cols: Y C A J S X
Q612: [124 177 108 167 104 134]
Q561: [137 121  92 173 109 131]
Q519: [147 153 151 137 100 152]
Q229: [124  88 153 156 164 119]
Q302: [121 137 109 131  93 173]
Q547: [125  78 103 122 151 140]
Q38: [113  66 110 167 183 131]
Q247: [140 138 179 108  62 113]
Q699: [120 171 135 123  97 121]
Q837: [137 147 154 151 100 152]
miss Q229: [153 124  88 119 164] : [156]
col: [138 171 147] : C
order: [131 137 121  92 173 109] : Q561
miss Q837: [100 154 137 147 152] : [151]
order: [100 137 147 151 152 154] : Q837
miss Q612: [177 104 134 124 108] : [167]

cols: K D R P
Q229: [162 117 161 118]
Q519: [163 192  59 164]
Q38: [163 192  60 207]
Q699: [144 199 120 164]
col: [192 192 199] : D
tail: [144 199 120] : [164]
miss Q229: [161 118 117] : [162]
after: [199] : [120]
tail: [163 192  60] : [207]

cols: L Z V E
Q302: [164  90 157 161]
Q247: [114 138 116 132]
Q38: [174 181 118 152]
Q612: [146  96 179 132]
Q547: [167 126 107 108]
Q820: [163 152 141 147]
Q519: [136 152 142 115]
Q229: [150 132 128 175]
Q561: [101 150 118 105]
col: [138 181  96 126] : Z
miss Q547: [108 126 167] : [107]
col: [174 146 167 163 136 150] : L
tail: [152 141] : [147]

cols: H F N Q U
Q699: [ 73  85  72 156  59]
Q38: [119 139  77  59  81]
Q247: [156  72  84  59  73]
miss Q247: [73 72 59 84] : [156]
tail: [77 59] : [81]
after: [77] : [59]
miss Q247: [156  59  73  84] : [72]
order: [ 59  72  73  84 156] : Q247

cols: Vok nalok Vuv tavo tepe diga kura rer
Q38: [146 206  88 182 141 114 161 156]
Q519: [197 199 135 136 173 151 135 117]
Q190: [155 144 201  92 133 131  65 112]
Q547: [146 199 136 182 141 114 161 156]
tail: [199 135] : [136 173 151 135 117]
miss Q38: [206 141 156 114  88 161 182] : [146]

cols: Zira zelo Veki disur vaz nifeg
Q699: [127 148 159  49  97 113]
Q519: [135 148 134 164 133 114]
Q190: [114 148 133 135 135 164]
Q612: [134 115 164 148 135 133]
miss Q612: [164 115 148 135 133] : [134]
miss Q519: [133 148 114 164 135] : [134]
order: [148 127 113  49  97 159] : Q699
after: [49] : [97]
order: [114 133 164 134 148 135] : Q519
order: [148 114 134 135 164 133] : Q519

cols: Bekom kavag kelil lanap guvef Bubul kepe
Q247: [117 175 174  83 169 123 135]
Q561: [157 131  90 159 150 214  82]
Q38: [135 122 124 128 127  97 136]
Q699: [117 175 174  83 142 141 169]
miss Q561: [159 131 214 157  90  82] : [150]
col: [131 122 175] : kavag
miss Q699: [169  83 141 175 174 117] : [142]

cols: M W T B
Q190: [150 151 179  88]
Q519: [128 151 179  88]
Q38: [ 83 130 154  73]
Q247: [ 86 129 154  73]
Q837: [ 83 145  70 143]
Q820: [188 140 149 142]
Q229: [171 150 124 155]
Q547: [145  79  87 163]
after: [79] : [87]
after: [129] : [154]
tail: [ 86 129 154] : [73]
order: [ 88 179 128 151] : Q519

cols: Zerul baleb vuzu Gilu zimar pater somip
Q38: [137 112 173 168 130  87  99]
Q820: [127 111 170 173 139  85  89]
Q612: [ 53 154 119 133 195 136  86]
Q229: [138 154 118 133 195 178 143]
after: [112] : [173]
tail: [154 119 133 195] : [136  86]
col: [154 154] : baleb

cols: tepa teni Dov luvu denez
Q837: [114 191 177 177 142]
Q561: [114 191 190 169 117]
Q247: [114 191 177 178 135]
miss Q247: [177 191 114 135] : [178]
col: [190 177] : Dov
tail: [177 178] : [135]
miss Q561: [114 117 169 190] : [191]

cols: Gudut godiz Bopi kidev fupit Zare zilup lurun gon
Q561: [ 64 111 123 170 113 175 153 107 139]
Q247: [ 72 114 147 179  99 149 176  98 142]
Q190: [ 64 111 123 170 113 115 199  95 144]
Q38: [ 90 112 106 102 181 181  94 170 122]
Q837: [124 111 123 170 113 175 153 108 142]
[ 90 112 106 102 181 181  94 170 122] : Q38
tail: [ 72 114 147 179  99] : [149 176  98 142]
miss Q190: [199 111 113 170  64 115  95 123] : [144]
col: [147 123 106 123] : Bopi
col: [147 123] : Bopi

cols: roli misa beli Fode noke Lokor daguf penas
Q820: [133  90 138 188 172 117 153 131]
Q612: [171 129 132 193 119 108 105 140]
Q837: [189 131 133  90 138 172 117 153]
col: [108 172] : Lokor
col: [171 189] : roli
[171 129 132 193 119 108 105 140] : Q612
order: [ 90 117 131 133 138 153 172 188] : Q820
col: [129 131] : misa
col: [188 193] : Fode

cols: loma Liba bas romuf kopa buf Tenaf legud
Q302: [192 181 119 178 166  62 171 133]
Q820: [182 119 166 171 192 133 178  62]
Q612: [163  55 112 193 207 155 134 101]
Q190: [ 52 142  65 141 145  96 111  79]
Q38: [ 59 160  71 154 144  87 101  59]
Q547: [132 119 166 178 171 181 192  62]
Q561: [164 113 147 178 179 101  84 195]
Q699: [143  74  87  82  61 101  86 178]
tail: [142  65] : [141 145  96 111  79]
order: [132 166 181 192 119 171  62 178] : Q547
order: [ 62 119 133 166 171 178 181 192] : Q302

cols: kavap vadi duz vemu
Q561: [136 129 121 128]
Q38: [171  91 193 129]
Q612: [171  91 193 172]
Q699: [171  91 170  93]
Q190: [136 129 121 163]
[136 129 121 128] : Q561
[171  91 193 129] : Q38
miss Q561: [128 136 121] : [129]
miss Q612: [171 172  91] : [193]
miss Q561: [121 129 136] : [128]
col: [ 93 163] : vemu
after: [170] : [93]

cols: teru Mupu bes Fimum Nul rez
Q820: [ 86 183 126 128 186 174]
Q38: [ 84 173 122 129 176 171]
Q190: [ 80 183 125 115 168 119]
Q547: [ 78 146 142 120 149 120]
Q229: [168  80 115 183 126 119]
Q302: [ 68 181 177 168 165 141]
Q837: [ 58 149 139 136 163 125]
Q519: [102 134 133 173 158  76]
Q561: [ 76 180 145 140 164 173]
order: [168 119  80 183 125 115] : Q190
after: [129] : [176]
miss Q519: [173 102  76 158 134] : [133]

cols: tave dofa gusa kuzud
Q519: [211 170 162 204]
Q190: [ 66 149 167  57]
Q561: [ 48  47 162 143]
Q612: [ 51 101 161  88]
Q547: [175 193 190 206]
Q247: [ 66 149 167 189]
Q302: [ 90 154  63  74]
Q229: [135  44 198 103]
Q837: [205 204 141 213]
miss Q837: [205 213 141] : [204]
miss Q612: [161  88 101] : [51]

cols: pinok Zas taf git fufu lorep bimul gir
Q561: [157 151 140  98 109 103 168 156]
Q229: [ 84 175 189 159 171  90 103 171]
Q302: [118 151 140  98 109 103 168 156]
after: [159] : [171]
miss Q229: [171  84 189 171 103 159  90] : [175]

cols: dufas Derad ginug Gub zat
Q561: [180 157 150 200 131]
Q302: [150 181 121  68 170]
Q229: [171 128 149 129 112]
Q837: [ 96 162 136 172 142]
Q699: [197  99 103 105 117]
Q820: [208  87 119  87  98]
Q547: [110 204 174 115 193]
col: [150 171  96 197 208] : dufas
col: [208 110] : dufas
after: [181] : [121]
miss Q547: [174 110 115 204] : [193]
miss Q229: [128 112 149 171] : [129]

cols: liko mura movet Domad Mus Neban
Q837: [189 128  67 194 168 167]
Q302: [189 128  66 160 159 193]
Q38: [106 104 131 121 151 168]
Q190: [ 78  68  69 195 178 137]
Q699: [177 176 188  78  60 188]
tail: [189 128  67] : [194 168 167]
after: [195] : [178]
tail: [104 131 121 151] : [168]

cols: bel sete bebov geso sil mesid Gota pag kiz gok
Q612: [139 200 144  82 154 105 117  66 140 177]
Q247: [139 200 144  96 154 186  82 110  73 151]
Q190: [139 200 144  96 154 105 117  66 187 177]
after: [186] : [82]
[139 200 144  96 154 186  82 110  73 151] : Q247
order: [ 66  82 105 117 139 140 144 154 177 200] : Q612
miss Q190: [154 177 187 144 105  66  96 139 200] : [117]

cols: Seb zigir Romu Fola zako Sino dolu silu
Q229: [ 69  87 146 123 128 155 125 138]
Q820: [ 91  74 122 140 153 173  99  74]
Q302: [150 180 102 180 151  71  80 151]
Q190: [ 94 190 122  70  96  82 182 176]
Q612: [ 70 155 123 125  87 128 146 138]
Q547: [164 184 129 189 141  79  95 160]
Q699: [ 77 123 151  93  79 120 182 183]
Q837: [ 76 150  78  92 171 113  97 108]
Q561: [119 112 117 134 102 114 136 124]
after: [77] : [123]
order: [125 128 155  87  69 123 138 146] : Q229
col: [182  97 136] : dolu

cols: Kurel legi sen lel leda
Q229: [ 73 140  83 174 138]
Q561: [ 84 117  88 185  83]
Q519: [ 91  70 159  88  47]
Q820: [192  49 127  50 127]
Q837: [105  66 149 208 169]
Q190: [ 59 102 191 106 171]
Q547: [141 138  83  73 174]
col: [ 50 208 106] : lel
tail: [105  66] : [149 208 169]
order: [ 73  83 138 141 174] : Q547
order: [ 47  70 159  88  91] : Q519
order: [169 208 149  66 105] : Q837

cols: narid Reze kol buzeg piz viz
Q302: [130 152  71 192 118  94]
Q229: [156  79  81 129 128 159]
Q38: [118 116 202  76 139 155]
Q247: [ 98 178 209 146 134 116]
Q561: [ 98 165 209 146 134 116]
order: [ 76 116 118 139 155 202] : Q38
col: [118 128 139] : piz
tail: [152  71 192 118] : [94]
col: [128 139 134] : piz
miss Q229: [129 156  79  81 159] : [128]

cols: Zov mem Gik bos
Q190: [122 121 134 135]
Q699: [105 146 140 137]
Q247: [100  99 207 208]
Q519: [118 121 152 140]
Q302: [122 121 152 154]
after: [118] : [121]
tail: [118 121 152] : [140]
miss Q190: [121 122 135] : [134]
miss Q190: [121 135 134] : [122]
tail: [146 140] : [137]
after: [146] : [140]
miss Q247: [208  99 207] : [100]

